Here is a tiny trained network, its code and every weight. The questions are about switching its units off for an input and a class, where a switched-off unit gives its printed mean instead of its output.

import numpy as np


def w(rows, s, z=0):
    codes = np.array(rows[::2]) - 128.0
    scale = np.full(codes.shape[1], s)
    scale[-1] = z or s
    return codes * scale


def f(y):
    return y / 2 * (1 + np.tanh(0.7978845608 * (y + 0.044715 * y**3)))


def log_softmax(a):
    a = a - a.max(-1, keepdims=True)
    return a - np.log(np.exp(a).sum(-1, keepdims=True))


def net(x, mask):
    res = np.array(x, float).reshape(1, 5) / 4 @ E
    y = f(res @ A[0][:, :-1].T + A[0][:, -1])
    res = res + np.where(mask, y, B[0][:, -1]) @ B[0][:, :-1]
    return log_softmax(res[-1] @ U[:, :-1].T + U[:, -1])


A, B = {}, {}
E = w([
[217,144,131,113,170,205,75,137,177,144,238,137],'x0',
[182,93,120,228,42,196,204,135,55,124,129,102],'x1',
[154,154,118,163,254,174,181,125,119,141,48,103],'x2',
[20,158,123,42,100,254,170,128,137,134,127,128],'x3',
[194,115,117,99,55,179,44,121,221,139,13,170],'x4',
],0.0039)
A[0] = w([
[90,126,127,142,159,106,159,130,94,131,194,126,115],'neuron 1',
[93,129,127,141,158,108,159,131,92,127,194,124,107],'neuron 2',
[179,129,131,158,134,66,111,126,124,126,127,125,113],'neuron 3',
[155,126,125,118,95,150,99,128,157,130,76,138,106],'neuron 4',
[134,128,124,127,116,136,118,125,143,134,108,134,62],'neuron 5',
[174,135,129,124,150,169,110,130,145,133,186,128,100],'neuron 6',
[127,126,130,126,122,127,126,127,127,129,132,126,49],'neuron 7',
[86,126,125,146,160,105,160,128,96,133,198,130,118],'neuron 8',
[176,131,128,120,152,171,110,130,143,130,186,131,108],'neuron 9',
[154,120,126,168,88,159,155,130,105,127,130,119,101],'neuron 10',
[116,119,132,116,66,105,110,132,131,123,171,138,97],'neuron 11',
[149,123,123,121,103,147,106,123,155,130,86,141,96],'neuron 12',
[117,117,135,118,80,113,112,127,127,125,161,132,76],'neuron 13',
[63,132,135,91,115,208,137,124,131,125,131,127,119],'neuron 14',
[162,124,128,114,93,149,97,134,156,132,74,139,124],'neuron 15',
[118,130,128,113,46,100,108,127,136,121,183,131,98],'neuron 16',
[133,124,127,124,129,126,124,132,128,121,130,140,255],'neuron 17',
[153,137,132,152,246,187,162,130,122,121,54,129,106],'neuron 18',
[157,119,123,169,86,163,160,128,104,123,130,122,108],'neuron 19',
[176,133,129,123,151,170,110,132,145,133,187,128,97],'neuron 20',
[100,130,123,70,185,77,90,128,169,126,128,129,110],'neuron 21',
[96,137,129,74,178,86,94,128,162,126,123,135,95],'neuron 22',
[177,131,127,121,152,172,108,128,144,133,189,126,102],'neuron 23',
[179,126,130,157,135,68,112,127,124,125,127,127,110],'neuron 24',
[150,125,122,122,100,147,103,124,156,133,83,140,94],'neuron 25',
[182,131,130,161,134,62,111,127,127,123,127,123,111],'neuron 26',
[60,128,127,142,93,59,157,131,97,135,31,122,109],'neuron 27',
[162,124,127,176,76,169,162,128,95,125,130,125,110],'neuron 28',
[158,119,125,172,83,164,160,130,100,125,130,123,105],'neuron 29',
[67,138,129,95,115,199,137,126,130,125,132,124,109],'neuron 30',
[178,124,130,154,134,65,114,129,127,123,129,128,124],'neuron 31',
[117,128,133,115,55,101,107,132,131,121,175,139,107],'neuron 32',
[77,141,126,99,118,187,139,129,130,123,132,122,98],'neuron 33',
[166,121,128,152,135,83,113,126,123,128,127,126,97],'neuron 34',
[158,127,126,118,93,150,95,130,157,132,74,134,110],'neuron 35',
],0.012,0.0048)
B[0] = w([
[178,147,144,121,139,126,125,127,129,85,166,88,212],'neuron 1',
[187,137,145,114,145,117,118,131,125,84,161,94,208],'neuron 2',
[146,109,115,119,125,160,162,137,131,146,159,160,199],'neuron 3',
[164,143,143,124,142,120,133,128,120,92,161,95,202],'neuron 4',
[180,98,134,108,165,90,113,143,109,109,116,142,113],'neuron 5',
[100,108,128,135,126,93,150,127,115,79,94,148,182],'neuron 6',
[170,94,127,110,163,89,112,142,114,123,102,150,95],'neuron 7',
[174,156,145,122,133,129,130,125,131,84,173,84,219],'neuron 8',
[86,121,129,139,113,103,157,122,118,81,98,143,188],'neuron 9',
[112,134,140,108,168,112,92,133,134,135,134,156,172],'neuron 10',
[148,117,113,135,114,77,113,126,130,165,111,116,174],'neuron 11',
[172,127,139,120,153,113,124,132,118,99,141,110,175],'neuron 12',
[167,98,117,118,140,68,106,134,121,147,104,135,142],'neuron 13',
[147,104,109,131,112,172,184,131,131,152,193,178,224],'neuron 14',
[141,165,143,134,123,143,138,120,126,93,180,76,221],'neuron 15',
[145,119,106,136,99,55,115,129,127,180,121,110,200],'neuron 16',
[24,207,127,159,42,200,168,105,148,143,200,73,242],'neuron 17',
[163,107,95,131,59,4,92,126,131,212,139,99,244],'neuron 18',
[97,145,139,108,163,119,92,129,136,140,142,152,183],'neuron 19',
[105,106,129,134,129,88,149,128,112,78,91,153,183],'neuron 20',
[74,161,146,113,172,124,71,129,128,151,157,164,218],'neuron 21',
[104,131,149,104,182,100,73,139,121,143,141,173,199],'neuron 22',
[93,112,130,135,121,90,156,126,115,77,95,149,189],'neuron 23',
[150,105,115,117,130,156,160,137,129,146,157,161,196],'neuron 24',
[177,126,141,117,154,109,123,134,115,95,143,111,180],'neuron 25',
[149,104,116,115,124,161,163,136,129,147,165,166,206],'neuron 26',
[76,93,128,142,120,61,177,126,110,25,80,176,253],'neuron 27',
[81,158,144,102,161,118,84,127,133,144,162,159,202],'neuron 28',
[100,143,141,106,168,115,87,130,132,140,144,157,188],'neuron 29',
[161,95,112,124,131,150,171,143,129,148,174,179,206],'neuron 30',
[134,119,114,126,115,175,164,131,133,149,162,149,204],'neuron 31',
[135,129,109,141,97,79,119,122,133,175,118,106,193],'neuron 32',
[176,88,114,116,149,132,152,147,126,141,147,175,180],'neuron 33',
[161,100,119,114,143,132,146,144,127,136,135,161,163],'neuron 34',
[160,150,141,127,139,125,133,126,123,89,172,89,210],'neuron 35',
],0.027,0.004)
U = w([
[213,173,177,117,156,151,129,122,119,63,162,36,138],'0',
[163,67,86,116,122,214,188,165,143,172,158,194,137],'1',
[61,91,136,162,114,97,164,111,89,40,64,159,108],'2',
[72,174,169,87,211,137,26,130,147,173,135,166,126],'3',
[166,106,77,149,61,65,83,117,135,213,107,76,111],'4',
[87,160,129,184,82,254,134,94,160,156,79,49,248],'5',
[190,88,133,126,182,152,96,143,123,137,58,123,31],'6',
],0.0075,0.0017)

Each question gives the input, the list of numbers given to net, and the class t.
The units are the neurons (one row each of A and B). Each row of codes is followed by its name. A weight is (code - 128) times the scale printed after its matrix; where a second scale follows, it is the last column's (A, B and U).
mask holds one flag per neuron, in row order. A switched-off neuron (its flag False) gives its mean, the last column of its row in B, instead of its output. The means were averaged over made-up inputs and are rounded, as every weight is.
A unit's drop is (log p(t) with every unit on - log p(t) with that unit switched off) / (log p(t) with every unit on - log p(t) with every unit switched off).
The circuit of an input: a set's keep is (log p(t) with only the set's units on - log p(t) with every unit switched off) / (log p(t) with every unit on - log p(t) with every unit switched off). Starting from the 12 units with the biggest drops (on a tie, the unit counted first), units are removed one at a time, each time the one whose removal leaves the highest keep (on an exact tie, the one counted first), for as long as the keep stays at least 0.8.
circuit, biggest first: the units of the circuit, biggest drop first
unit that matters most: the unit with the biggest drop
top k neurons: the k neurons with the biggest drops, biggest first
drop when u is switched off: that unit's drop, to one decimal
input [-7,-6,-8,2,-6], class 4: circuit, biggest first : [neuron 16]
input [-6,-7,-4,5,-8], class 0: top 3 neurons : [neuron 8; neuron 1; neuron 2]
input [-7,7,-1,-2,8], class 0: top 2 neurons : [neuron 15; neuron 35]
input [5,-4,7,-6,2], class 4: top 4 neurons : [neuron 18; neuron 14; neuron 30; neuron 27]
input [-1,-4,-3,-1,-1], class 3: circuit, biggest first : [neuron 21; neuron 22]
input [-6,-6,-3,7,6], class 1: top 3 neurons : [neuron 14; neuron 30; neuron 33]
input [7,-8,5,4,-4], class 3: top 2 neurons : [neuron 21; neuron 22]
input [0,-6,5,-5,0], class 3: top 4 neurons : [neuron 21; neuron 22; neuron 14; neuron 30]
input [-4,-2,-7,0,-5], class 4: top 2 neurons : [neuron 16; neuron 32]
input [-5,4,-7,-1,7], class 0: top 2 neurons : [neuron 15; neuron 18]
input [-3,6,-7,1,3], class 4: top 3 neurons : [neuron 16; neuron 32; neuron 21]
input [-7,7,3,-2,8], class 0: top 3 neurons : [neuron 15; neuron 35; neuron 4]
input [-1,-8,-8,-5,-5], class 3: top 3 neurons : [neuron 21; neuron 22; neuron 18]
input [-1,-4,6,6,-2], class 1: unit that matters most : neuron 14
input [-8,-7,7,6,8], class 0: top 4 neurons : [neuron 15; neuron 35; neuron 4; neuron 25]
input [-4,-1,4,5,-3], class 1: top 3 neurons : [neuron 14; neuron 30; neuron 33]
input [4,8,1,7,-1], class 3: top 2 neurons : [neuron 28; neuron 29]
input [3,-8,-7,-7,1], class 3: top 3 neurons : [neuron 21; neuron 22; neuron 14]
input [3,2,-6,5,1], class 4: drop when neuron 16 is switched off : 0.6
input [7,-3,-7,-7,6], class 1: drop when neuron 31 is switched off : 2.3
input [-4,8,4,0,6], class 3: circuit, biggest first : [neuron 28]
input [-1,8,1,0,5], class 3: drop when neuron 9 is switched off : 0.0
input [8,-3,-7,-4,6], class 2: drop when neuron 6 is switched off : 0.2
